Below is a small trained network, with its code and all its weights. Each question gives an input and a class and asks what happens when units are switched off, that is, made to give their printed mean instead of their output.

import numpy as np


def w(rows, s, z=0):
    codes = np.array(rows[::2]) - 128.0
    scale = np.full(codes.shape[1], s)
    scale[-1] = z or s
    return codes * scale


def norm(h):
    return h / np.sqrt((h * h).mean(-1, keepdims=True) + 1e-5)


def f(y):
    return y / 2 * (1 + np.tanh(0.7978845608 * (y + 0.044715 * y**3)))


def log_softmax(a):
    a = a - a.max(-1, keepdims=True)
    return a - np.log(np.exp(a).sum(-1, keepdims=True))


def net(x, mask):
    res = np.array(x, float).reshape(1, 2) / 4 @ E
    u = 0
    for l in range(2):
        y = f(norm(res) @ A[l][:, :-1].T + A[l][:, -1])
        res = res + np.where(mask[u : u + 4], y, B[l][:, -1]) @ B[l][:, :-1]
        u += 4
    return log_softmax(norm(res)[-1] @ U[:, :-1].T + U[:, -1])


A, B = {}, {}
E = w([
[115,160,73,170,37],'x0',
[126,148,57,94,255],'x1',
],0.0068)
A[0] = w([
[138,146,4,120,125,2],'L0N1',
[134,136,32,104,186,169],'L0N2',
[118,188,133,80,183,197],'L0N3',
[190,241,88,129,114,123],'L0N4',
],0.013,0.0058)
B[0] = w([
[8,80,200,182,137,189],'L0N1',
[84,180,147,64,185,255],'L0N2',
[201,106,107,115,74,215],'L0N3',
[79,162,141,243,28,181],'L0N4',
],0.012,0.0085)
A[1] = w([
[106,31,57,193,110,71],'L1N1',
[196,13,146,217,94,254],'L1N2',
[56,127,57,99,18,59],'L1N3',
[109,128,20,231,1,95],'L1N4',
],0.008,0.0047)
B[1] = w([
[196,227,67,102,171,123],'L1N1',
[143,47,121,194,143,254],'L1N2',
[72,178,42,162,243,165],'L1N3',
[236,254,66,65,138,229],'L1N4',
],0.0092,0.0063)
U = w([
[165,38,148,153,99,255],'0',
[205,196,71,168,90,50],'1',
[163,140,129,3,150,19],'2',
[27,176,124,145,127,122],'3',
],0.021,0.0014)

Each question gives the input, the list of numbers given to net, and the class t.
The units are the neurons (one row each of A and B). Each row of codes is followed by its name. A weight is (code - 128) times the scale printed after its matrix; where a second scale follows, it is the last column's (A, B and U).
mask holds one flag per neuron, layer by layer. A switched-off neuron (its flag False) gives its mean, the last column of its row in B, instead of its output. The means were averaged over made-up inputs and are rounded, as every weight is.
A unit's drop is (log p(t) with every unit on - log p(t) with that unit switched off) / (log p(t) with every unit on - log p(t) with every unit switched off).
The circuit of an input: a set's keep is (log p(t) with only the set's units on - log p(t) with every unit switched off) / (log p(t) with every unit on - log p(t) with every unit switched off). Starting from all 8 units, units are removed one at a time, each time the one whose removal leaves the highest keep (on an exact tie, the one counted first), for as long as the keep stays at least 0.8.
units of the circuit, in order: the units of the circuit, biggest drop first
top k neurons: the k neurons with the biggest drops, biggest first
k most important neurons of layer l: the k neurons of layer l with the biggest drops, biggest first
drop of u: that unit's drop, to one decimal
input [1,-3], class 1: units of the circuit, in order => L0N2, L1N4
input [3,0], class 1: units of the circuit, in order => L0N2
input [-7,0], class 0: top 2 neurons => L0N2, L0N3
input [0,4], class 2: units of the circuit, in order => L0N2, L0N3
input [-1,-5], class 0: top 2 neurons => L0N4, L0N2
input [-1,-1], class 0: 2 most important neurons of layer 0 => L0N4, L0N2
input [1,0], class 1: top 2 neurons => L0N2, L0N4
input [-1,-7], class 0: 2 most important neurons of layer 0 => L0N4, L0N2
input [0,3], class 2: top 3 neurons => L0N2, L0N3, L1N3
input [3,-1], class 1: drop of L0N2 => 0.7
input [-3,-5], class 0: drop of L0N2 => 2.7
input [-3,-1], class 0: drop of L0N2 => 1.2
